Below are the code and all the weights of a small trained network. Each question names an input and a class and asks about switching units off, where a switched-off unit gives its printed mean instead of its output.

import numpy as np


def w(rows, s, z=0):
    codes = np.array(rows[::2]) - 128.0
    scale = np.full(codes.shape[1], s)
    scale[-1] = z or s
    return codes * scale


def norm(h):
    return h / np.sqrt((h * h).mean(-1, keepdims=True) + 1e-5)


def f(y):
    return np.maximum(y, 0)


def log_softmax(a):
    a = a - a.max(-1, keepdims=True)
    return a - np.log(np.exp(a).sum(-1, keepdims=True))


def net(x, mask):
    res = np.array(x, float).reshape(1, 8) / 4 @ E
    u = 0
    for l in range(3):
        y = f(norm(res) @ A[l][:, :-1].T + A[l][:, -1])
        res = res + np.where(mask[u : u + 11], y, B[l][:, -1]) @ B[l][:, :-1]
        u += 11
    return log_softmax(norm(res)[-1] @ U[:, :-1].T + U[:, -1])


A, B = {}, {}
E = w([
[236,141,97,84],'x0',
[125,209,89,78],'x1',
[167,51,1,180],'x2',
[36,103,104,167],'x3',
[60,90,142,26],'x4',
[156,154,118,36],'x5',
[142,176,101,98],'x6',
[253,76,216,166],'x7',
],0.0057)
A[0] = w([
[151,91,139,128,8],'L0N0',
[163,89,147,151,52],'L0N1',
[174,230,148,31,89],'L0N2',
[139,165,130,203,151],'L0N3',
[174,99,157,128,63],'L0N4',
[192,86,159,166,87],'L0N5',
[108,84,59,151,63],'L0N6',
[153,127,7,98,192],'L0N7',
[91,64,59,63,195],'L0N8',
[103,157,121,140,51],'L0N9',
[110,169,65,196,191],'L0N10',
],0.013,0.0016)
B[0] = w([
[155,89,133,115,148],'L0N0',
[162,87,107,110,169],'L0N1',
[100,231,191,96,254],'L0N2',
[137,142,55,210,180],'L0N3',
[166,113,149,82,172],'L0N4',
[184,60,54,69,201],'L0N5',
[129,201,181,33,185],'L0N6',
[57,148,29,51,218],'L0N7',
[12,90,114,100,206],'L0N8',
[152,124,163,161,147],'L0N9',
[59,122,102,204,195],'L0N10',
],0.011,0.0076)
A[1] = w([
[141,161,4,111,217],'L1N0',
[52,80,188,157,237],'L1N1',
[167,65,145,110,173],'L1N2',
[154,227,202,127,96],'L1N3',
[167,117,184,95,2],'L1N4',
[88,75,122,69,60],'L1N5',
[103,35,194,169,199],'L1N6',
[204,92,180,131,202],'L1N7',
[92,84,133,57,166],'L1N8',
[151,177,72,244,145],'L1N9',
[21,87,141,159,245],'L1N10',
],0.013,0.0018)
B[1] = w([
[4,93,180,140,252],'L1N0',
[185,171,90,204,204],'L1N1',
[147,80,93,133,182],'L1N2',
[183,168,169,81,231],'L1N3',
[97,93,109,133,165],'L1N4',
[67,145,58,124,200],'L1N5',
[220,121,90,141,176],'L1N6',
[138,67,79,51,188],'L1N7',
[118,141,48,160,222],'L1N8',
[90,56,240,143,196],'L1N9',
[151,186,115,197,255],'L1N10',
],0.017,0.0069)
A[2] = w([
[196,80,141,114,37],'L2N0',
[161,152,206,58,197],'L2N1',
[59,109,183,245,172],'L2N2',
[143,199,181,71,98],'L2N3',
[123,130,61,113,192],'L2N4',
[113,50,142,146,251],'L2N5',
[157,178,143,87,102],'L2N6',
[130,204,143,166,75],'L2N7',
[113,134,68,250,178],'L2N8',
[175,163,96,172,71],'L2N9',
[101,177,181,154,139],'L2N10',
],0.015,0.0019)
B[2] = w([
[160,142,24,50,168],'L2N0',
[102,245,97,87,214],'L2N1',
[153,33,247,48,240],'L2N2',
[197,179,161,27,218],'L2N3',
[149,147,70,210,203],'L2N4',
[182,100,116,33,193],'L2N5',
[125,218,168,122,186],'L2N6',
[173,125,149,138,195],'L2N7',
[184,131,213,160,255],'L2N8',
[213,125,134,218,162],'L2N9',
[155,69,141,80,194],'L2N10',
],0.014,0.0084)
U = w([
[147,163,159,187,116],'0',
[147,246,160,59,196],'1',
[145,113,211,183,4],'2',
[101,98,77,112,93],'3',
[94,62,209,124,116],'4',
[184,64,45,80,122],'5',
[7,181,82,171,216],'6',
[157,152,73,228,18],'7',
],0.015,0.0034)

Each question gives the input, the list of numbers given to net, and the class t.
The units are the neurons (one row each of A and B). Each row of codes is followed by its name. A weight is (code - 128) times the scale printed after its matrix; where a second scale follows, it is the last column's (A, B and U).
mask holds one flag per neuron, layer by layer. A switched-off neuron (its flag False) gives its mean, the last column of its row in B, instead of its output. The means were averaged over made-up inputs and are rounded, as every weight is.
A unit's drop is (log p(t) with every unit on - log p(t) with that unit switched off) / (log p(t) with every unit on - log p(t) with every unit switched off).
The circuit of an input: a set's keep is (log p(t) with only the set's units on - log p(t) with every unit switched off) / (log p(t) with every unit on - log p(t) with every unit switched off). Starting from the 12 units with the biggest drops (on a tie, the unit counted first), units are removed one at a time, each time the one whose removal leaves the highest keep (on an exact tie, the one counted first), for as long as the keep stays at least 0.8.
units of the circuit, in order: the units of the circuit, biggest drop first
most important unit: the unit with the biggest drop
k most important neurons: the k neurons with the biggest drops, biggest first
top k neurons in layer l: the k neurons of layer l with the biggest drops, biggest first
drop of u: that unit's drop, to one decimal
input [1,2,4,3,-6,0,-2,-6], class 4: units of the circuit, in order => (L2N2; L1N0)
input [7,-8,6,-2,-6,-5,0,0], class 4: units of the circuit, in order => (L1N0)
input [3,-6,5,0,-5,1,1,0], class 4: top 3 neurons in layer 0 => (L0N3; L0N10; L0N8)
input [-4,-2,-1,5,-7,-3,-8,3], class 4: 3 most important neurons => (L0N3; L1N9; L2N2)
input [-5,8,3,-7,6,-2,-7,0], class 0: top 4 neurons in layer 1 => (L1N10; L1N1; L1N7; L1N0)
input [-3,5,-5,4,-8,-8,1,-6], class 4: 2 most important neurons => (L1N9; L2N2)
input [-5,-4,7,5,3,-4,7,-3], class 6: 2 most important neurons => (L0N6; L0N7)
input [-6,-2,-5,1,4,8,-5,4], class 7: 2 most important neurons => (L0N6; L0N2)
input [2,3,0,0,-3,0,6,7], class 5: 3 most important neurons => (L0N5; L0N6; L1N7)
input [-5,-2,-7,-8,0,-7,-1,-7], class 0: top 2 neurons in layer 0 => (L0N2; L0N6)
input [8,1,-4,4,-8,-5,0,3], class 4: drop of L1N0 => 0.1
input [-5,-3,8,-3,6,-7,-7,1], class 0: top 2 neurons in layer 2 => (L2N8; L2N9)
input [2,3,4,5,-8,7,-8,1], class 4: drop of L2N2 => 0.1
input [6,4,4,-2,1,-7,7,3], class 3: drop of L0N7 => 0.5
input [-7,1,-3,2,-5,-1,-6,5], class 5: most important unit => L0N7
